In the rows, 128 means zero.
[120,185,119,157,144,153,105,100,137,96,155,107,123,105,133,181,92,117,131,102,92,130,126,99,180,108,194,125,130,143,161,134,128,168,125,134,116,110,103,127,83,143] : Z_801
[206,146,126,139,136,136,156,120,120,69,120,175,94,112,136,141,168,110,161,111,114,143,131,112,131,120,120,123,145,128,152,145,151,128,143,94,137,125,114,128,126,161] : Z_801
[115,117,110,146,138,168,103,125,111,130,137,125,180,166,175,130,134,140,125,93,114,116,158,111,137,106,154,109,174,126,119,118,132,109,128,152,119,137,153,114,131,148] : Z_737
[149,178,114,107,123,161,108,151,132,98,124,104,94,101,156,129,148,77,118,116,109,114,152,79,137,129,168,98,147,140,124,120,133,164,130,80,140,91,146,157,117,139] : Z_907
[69,145,117,145,99,137,65,147,149,116,113,106,175,140,102,79,129,98,124,146,114,137,198,96,111,112,89,108,155,140,144,142,100,126,133,73,149,173,106,117,136,162] : Z_411
[158,107,150,127,132,102,132,151,130,161,152,135,170,101,117,174,96,108,126,120,176,103,145,147,122,130,134,153,146,145,105,145,97,237,103,132,87,164,117,125,179,155] : Z_366
[144,123,108,147,155,88,134,117,148,119,104,146,140,81,121,102,151,88,138,151,110,126,184,107,146,130,117,145,165,110,155,127,118,122,147,139,159,133,108,119,154,139] : Z_324
[142,115,141,120,172,155,99,150,117,111,140,157,104,116,145,138,176,126,162,113,153,128,164,110,145,142,141,150,199,139,149,142,148,186,104,95,152,135,139,108,184,169] : Z_737
[175,114,129,104,129,128,107,143,120,164,135,147,139,133,160,138,139,126,148,129,151,102,138,117,146,126,157,128,153,142,121,103,141,117,129,111,126,136,109,119,133,157] : Z_411
[178,168,110,118,150,123,113,124,109,104,144,117,159,54,125,134,129,115,120,129,100,102,128,105,146,108,112,142,179,124,170,129,142,192,114,104,109,128,136,132,142,143] : Z_975
[121,174,121,129,106,72,157,151,150,116,123,105,185,122,89,73,96,131,84,116,122,136,96,132,102,107,74,143,136,112,114,98,110,117,105,133,152,91,118,160,132,147] : Z_801
[142,134,149,159,154,149,75,146,117,104,114,113,136,109,145,159,100,139,127,137,114,122,159,122,116,114,197,134,132,138,123,135,154,148,148,152,111,137,85,115,142,166] : Z_975
[154,177,114,147,178,116,137,116,101,99,135,117,114,113,104,130,153,91,125,131,120,124,83,110,135,140,127,125,147,112,189,178,141,144,108,103,119,158,148,110,156,144] : Z_197
[124,140,137,161,166,152,89,126,159,149,129,144,133,166,128,187,78,89,144,151,110,120,122,104,165,116,157,122,135,139,163,117,127,156,142,117,88,173,144,109,125,149] : Z_197
[128,89,141,102,104,145,93,162,113,132,136,167,109,121,114,135,189,137,146,151,161,102,98,98,111,137,131,163,122,147,133,151,134,136,123,139,95,134,112,116,133,142] : Z_228
[122,145,88,108,139,113,138,158,131,147,141,120,124,113,138,140,130,95,132,116,97,117,127,148,112,123,118,139,112,148,139,136,138,124,134,109,125,126,116,131,129,162] : Z_366
[104,92,166,143,168,141,89,158,131,69,119,121,78,155,110,131,176,132,126,130,128,152,113,139,131,127,132,182,109,160,168,135,144,150,140,133,126,142,115,104,116,102] : Z_366
[150,129,135,155,153,162,100,156,121,131,139,136,127,179,151,140,97,164,89,114,115,121,108,116,135,109,172,105,155,139,77,144,144,146,144,91,152,87,116,130,143,167] : Z_745
[146,155,130,131,131,147,109,144,127,125,95,173,135,112,168,113,137,93,112,159,111,137,92,102,111,132,129,150,124,120,147,133,138,144,152,105,166,137,116,143,166,133] : Z_411
[147,182,127,103,94,137,119,163,100,151,134,132,179,75,130,132,128,113,135,130,152,122,105,139,92,142,103,140,166,123,108,170,149,169,112,115,144,129,111,141,192,176] : Z_228
[114,171,89,78,115,96,138,130,113,159,161,109,145,84,128,142,127,159,145,121,134,124,97,152,146,154,93,164,117,121,105,151,149,154,118,142,140,125,137,157,136,100] : Z_745
[94,159,127,110,146,136,82,133,173,111,128,157,149,160,145,143,120,100,139,130,140,155,186,143,154,122,149,126,146,132,154,136,148,125,151,62,135,108,126,120,136,186] : Z_148
[158,113,168,156,158,123,93,107,151,123,131,158,212,128,107,159,122,89,151,137,161,104,131,132,155,106,119,148,133,143,162,146,108,167,138,134,121,132,143,108,125,123] : Z_745
[105,115,124,126,148,109,99,108,139,148,148,129,154,148,133,129,111,131,136,162,122,100,177,120,155,142,143,153,135,142,134,116,146,174,143,119,157,126,137,136,136,114] : Z_975
[152,120,112,135,178,130,101,127,124,162,144,128,154,112,142,121,150,93,161,126,148,108,145,106,168,139,144,127,156,102,109,130,119,124,114,154,143,129,131,129,118,131] : Z_745
[74,102,128,139,137,139,137,137,165,100,132,162,93,139,140,120,101,166,101,121,114,143,159,100,81,146,133,121,113,142,114,80,137,127,139,85,154,135,116,144,122,92] : Z_228
[149,141,142,111,151,161,85,134,112,179,150,97,180,130,158,187,101,120,136,129,127,84,122,123,105,117,159,107,100,140,92,110,155,173,135,151,118,105,141,130,72,131] : Z_324
[134,104,123,179,171,140,129,133,130,168,111,168,131,175,91,150,126,123,150,126,96,110,150,147,150,129,125,137,151,128,141,92,124,152,154,119,114,127,105,112,143,155] : Z_737
[128,156,136,132,128,153,121,153,112,151,145,96,116,129,168,173,121,117,120,114,129,129,109,105,96,119,146,108,145,160,121,136,147,136,127,135,130,143,128,116,105,112] : Z_366
[112,119,134,102,147,108,116,117,140,136,108,137,130,113,97,106,122,102,141,148,157,109,143,124,148,147,138,127,116,137,155,126,140,131,133,98,141,120,148,117,137,147] : Z_197
[112,127,148,139,115,125,125,156,156,67,95,165,120,120,131,137,106,131,127,113,131,143,154,101,132,116,158,146,125,129,119,124,121,136,160,131,110,111,140,164,144,151] : Z_432
[100,152,126,105,137,158,87,132,102,170,136,81,103,115,154,144,146,131,134,146,127,138,116,105,175,112,149,134,107,138,121,156,138,174,123,165,123,109,132,109,99,131] : Z_907
[107,164,135,131,130,132,145,149,128,172,164,138,162,151,121,131,108,146,140,153,115,111,125,180,122,131,62,132,154,125,111,132,120,147,136,91,149,106,137,151,173,114] : Z_228
[104,145,158,133,120,158,71,133,135,121,146,133,126,87,144,180,114,143,181,131,132,141,142,123,168,136,140,179,127,143,124,137,149,174,135,191,151,132,116,138,118,98] : Z_197
[152,99,120,90,106,144,137,132,145,142,152,146,159,65,166,116,131,123,120,135,129,110,123,84,103,111,90,111,141,130,109,111,136,121,134,117,133,108,164,133,95,61] : Z_324
[106,156,119,125,146,100,128,120,131,98,121,131,135,105,114,149,131,123,151,116,140,113,156,132,145,130,153,128,182,129,111,117,141,119,118,146,104,107,124,136,113,149] : Z_745
[126,139,97,91,121,143,155,120,113,138,160,155,99,111,147,140,169,151,148,133,94,112,113,141,139,144,101,157,175,121,130,117,173,132,117,126,139,95,149,134,151,95] : Z_737
[117,194,115,108,142,119,149,116,118,99,134,72,72,104,145,122,124,140,99,136,108,135,110,157,169,153,147,125,138,123,112,136,129,129,127,117,165,102,114,143,161,83] : Z_907
[156,120,110,119,194,181,96,122,104,140,144,203,128,101,191,157,173,126,116,142,93,92,87,115,114,116,149,137,147,125,145,118,167,123,151,108,120,99,113,102,123,131] : Z_228
[141,149,106,151,125,138,116,106,105,123,132,166,182,164,93,99,146,95,180,158,125,115,123,103,159,114,89,146,160,117,173,155,127,131,102,121,168,153,128,124,162,214] : Z_801
[96,74,163,150,128,102,114,142,156,114,101,160,62,172,102,122,132,170,160,138,135,153,197,120,183,127,118,147,212,132,79,81,134,104,148,144,130,122,98,127,107,145] : Z_432
[168,106,142,128,138,96,178,133,87,154,167,125,176,120,133,107,106,122,101,171,145,55,97,182,111,139,127,140,153,130,92,142,145,128,126,134,137,90,128,131,179,90] : Z_148
[94,165,97,138,117,140,181,142,112,133,172,137,170,86,146,126,91,119,160,138,131,92,177,126,138,127,152,127,158,136,81,115,122,153,120,155,139,79,131,169,171,88] : Z_801
[148,174,119,128,84,154,115,121,94,133,94,155,191,118,135,130,124,118,119,142,127,136,145,125,100,108,109,112,148,91,147,160,109,144,130,126,82,190,139,122,198,196] : Z_432
[129,137,98,154,115,141,128,137,118,104,96,161,111,145,138,128,143,95,141,105,76,134,176,120,102,115,94,94,242,133,91,79,137,110,111,122,113,156,81,124,104,222] : Z_228
[140,140,128,143,140,191,123,153,108,177,102,130,71,101,136,116,150,115,136,132,100,139,125,56,133,124,126,94,138,99,140,100,134,132,150,119,131,111,155,135,94,94] : Z_432
[159,102,122,109,142,119,107,131,146,106,132,136,122,144,148,112,150,126,128,145,109,111,161,88,168,110,129,153,121,133,115,88,137,145,134,132,154,111,122,142,105,133] : Z_411
[124,117,131,126,151,145,127,148,101,102,131,166,137,110,168,77,114,186,119,158,144,146,135,101,99,95,126,128,121,104,129,115,123,75,106,132,131,154,122,137,166,178] : Z_366
[147,149,125,93,103,125,76,123,139,94,136,142,123,140,143,142,158,142,118,109,131,116,147,124,113,145,140,124,152,121,126,158,137,119,126,89,137,145,131,130,152,178] : Z_197
[172,126,113,174,180,146,142,96,97,135,139,174,121,132,147,145,151,108,151,125,96,130,144,110,148,130,129,135,130,130,185,121,133,172,129,121,138,163,109,112,122,150] : Z_228
[139,172,120,146,107,110,114,110,102,111,125,106,178,129,153,124,159,116,116,124,107,145,146,152,163,110,92,165,140,143,161,152,98,171,148,175,138,164,106,113,143,108] : Z_801
[114,126,116,136,154,147,78,133,111,125,120,149,235,130,110,143,121,97,151,144,156,78,159,109,147,106,131,136,155,122,121,110,133,142,144,154,89,137,131,123,124,159] : Z_148
[132,156,97,143,165,138,89,101,121,122,127,176,172,113,136,113,154,121,136,149,112,150,106,133,132,127,145,168,90,87,209,154,132,94,128,134,121,168,110,110,162,158] : Z_745
[125,137,117,162,129,92,134,135,140,98,99,135,134,121,131,48,139,98,106,168,76,147,140,114,108,113,103,160,113,102,165,141,131,72,132,166,183,125,119,134,164,161] : Z_197
[110,90,104,143,121,101,186,144,128,157,122,116,174,133,110,92,113,107,147,132,135,120,164,130,124,113,83,112,135,158,110,97,117,96,140,158,133,126,132,113,117,86] : Z_324
[92,137,112,143,150,108,150,146,125,145,104,119,145,187,92,143,128,111,160,126,165,120,147,125,150,128,125,105,163,129,100,99,116,84,141,152,89,148,135,129,120,137] : Z_366
[97,173,136,148,140,108,88,132,137,144,98,119,174,162,124,159,135,105,131,118,148,142,161,123,162,135,148,148,164,126,131,121,134,141,168,158,126,136,126,124,133,125] : Z_432
[161,124,143,130,137,110,122,141,112,93,168,139,197,182,133,94,174,141,88,125,140,143,130,115,106,85,50,149,130,124,119,135,139,176,110,122,127,102,151,132,94,126] : Z_148
[106,155,104,119,131,104,155,142,114,161,123,163,162,103,152,98,107,111,149,193,127,110,152,99,122,116,136,138,117,139,175,106,130,113,144,125,121,128,152,148,156,146] : Z_324
[158,166,118,126,173,75,188,97,123,112,119,128,136,104,109,120,155,102,149,100,116,112,130,169,155,126,90,128,166,120,172,124,128,125,132,107,150,89,152,126,129,136] : Z_801
[132,115,105,121,92,128,127,146,99,137,128,163,142,155,121,96,171,150,134,119,145,126,106,94,103,135,117,144,142,132,126,140,146,91,114,137,147,128,113,127,147,173] : Z_737
[171,145,118,130,128,86,129,91,117,134,151,133,169,121,136,92,135,86,105,168,125,108,108,158,128,145,128,142,147,97,145,172,119,121,104,105,137,159,114,125,184,157] : Z_907
[75,181,141,143,172,130,106,143,134,119,128,89,128,163,105,157,117,114,140,123,145,141,87,152,133,154,157,131,101,106,102,156,136,110,138,145,132,113,123,156,110,122] : Z_366
[157,103,140,135,97,156,92,158,102,163,159,107,154,121,139,112,135,166,112,109,107,111,103,105,86,98,55,120,112,155,128,124,97,151,119,127,138,141,123,127,81,98] : Z_975
[162,142,117,121,114,123,139,96,112,80,142,134,175,97,102,109,143,123,148,142,120,114,145,123,146,100,57,140,136,104,186,157,89,142,101,119,116,181,159,138,161,160] : Z_366
[137,155,123,132,172,136,157,120,122,133,118,172,124,118,125,150,133,109,147,162,129,131,155,124,129,117,123,124,125,122,163,137,138,197,143,86,101,134,147,111,171,148] : Z_801
[117,153,138,112,139,146,114,146,139,105,114,130,101,114,162,152,121,138,123,115,115,105,104,138,134,123,152,107,164,125,76,89,120,65,135,155,120,78,102,150,97,142] : Z_228
[144,123,138,125,164,149,112,133,126,165,133,171,165,68,174,141,137,105,150,126,116,140,149,137,115,112,99,147,118,126,153,91,151,141,159,132,117,123,136,118,93,79] : Z_432
[134,89,117,133,115,141,119,142,146,124,122,146,117,119,140,94,127,80,146,130,115,119,154,105,145,131,97,138,181,150,152,100,101,154,107,92,153,179,145,128,160,139] : Z_907
[61,145,118,161,131,154,126,127,136,146,120,138,131,154,124,136,129,130,163,134,133,158,162,113,164,129,132,112,133,126,125,155,118,118,165,119,132,134,124,121,136,90] : Z_411
[152,131,158,125,133,124,38,134,176,145,144,102,177,156,145,174,127,131,118,103,116,114,177,150,156,145,145,156,130,110,110,142,124,191,175,111,132,137,138,149,130,129] : Z_737
[120,148,114,106,124,118,108,151,127,154,151,134,158,93,157,118,105,110,114,151,101,88,130,110,106,129,70,132,119,129,84,144,108,187,133,117,160,123,154,172,134,128] : Z_197
[115,158,108,127,133,107,105,128,133,154,127,117,105,117,160,152,119,79,104,139,113,110,162,115,153,158,191,118,150,142,113,159,126,142,170,103,129,133,100,126,140,129] : Z_432
[162,110,100,112,153,135,82,141,121,153,113,130,143,102,167,136,149,85,127,138,112,99,140,111,112,144,129,137,118,131,125,160,136,161,151,102,159,191,105,105,170,158] : Z_411
[133,78,126,114,123,76,106,151,141,183,136,130,155,105,142,71,138,109,147,149,103,135,199,153,123,123,56,161,138,133,138,132,131,146,138,109,139,161,122,122,124,177] : Z_737
[122,137,120,141,128,132,160,116,113,83,129,131,78,105,114,135,176,117,137,86,107,152,140,97,127,130,126,134,147,126,161,147,142,158,111,135,119,115,150,125,105,112] : Z_432
[158,121,134,154,187,103,126,129,133,153,153,133,165,126,152,123,155,129,116,93,124,131,165,106,99,118,66,117,175,122,121,107,115,175,117,113,179,125,140,121,98,111] : Z_324
[151,143,126,119,131,161,150,167,105,122,103,162,136,144,149,184,133,112,172,110,145,92,120,127,110,122,135,117,153,156,98,97,143,155,151,136,98,128,155,141,146,141] : Z_801
[155,173,133,144,116,101,91,119,138,120,116,109,189,111,127,117,144,93,139,116,139,163,180,95,137,122,112,132,157,98,138,155,131,144,123,150,147,159,107,135,119,197] : Z_228
[124,178,117,132,166,127,142,138,117,76,121,167,176,72,146,138,141,109,134,116,116,112,151,144,86,118,109,127,156,153,153,97,157,112,161,95,129,103,112,134,131,114] : Z_228
[115,203,126,127,126,130,156,137,124,134,99,154,90,105,142,135,122,148,158,142,122,140,99,122,162,129,100,125,176,105,121,104,106,99,143,143,150,107,127,164,147,124] : Z_801
[145,128,149,162,167,134,120,148,145,120,133,139,131,145,143,161,126,106,135,115,103,127,163,128,137,116,154,152,145,125,106,106,150,160,145,157,142,86,124,139,123,126] : Z_432
[156,95,144,134,140,143,104,129,119,105,156,130,109,189,131,102,170,144,122,116,107,112,139,127,133,118,124,120,171,128,132,144,136,149,111,84,140,95,158,130,117,159] : Z_975
[129,160,145,129,168,149,115,145,108,153,113,161,162,140,158,147,117,127,101,127,167,98,79,84,114,105,171,92,158,136,125,132,125,145,130,88,120,93,150,122,145,166] : Z_411
[109,86,126,142,151,118,61,120,146,114,125,151,145,164,110,165,148,147,148,138,115,137,177,138,139,140,105,181,151,129,120,138,153,176,146,139,112,206,92,96,147,162] : Z_737
[119,108,130,181,145,157,69,135,105,126,158,129,184,125,103,92,146,151,132,157,123,132,114,83,140,107,47,164,176,126,131,169,128,164,123,123,183,182,110,103,160,102] : Z_907
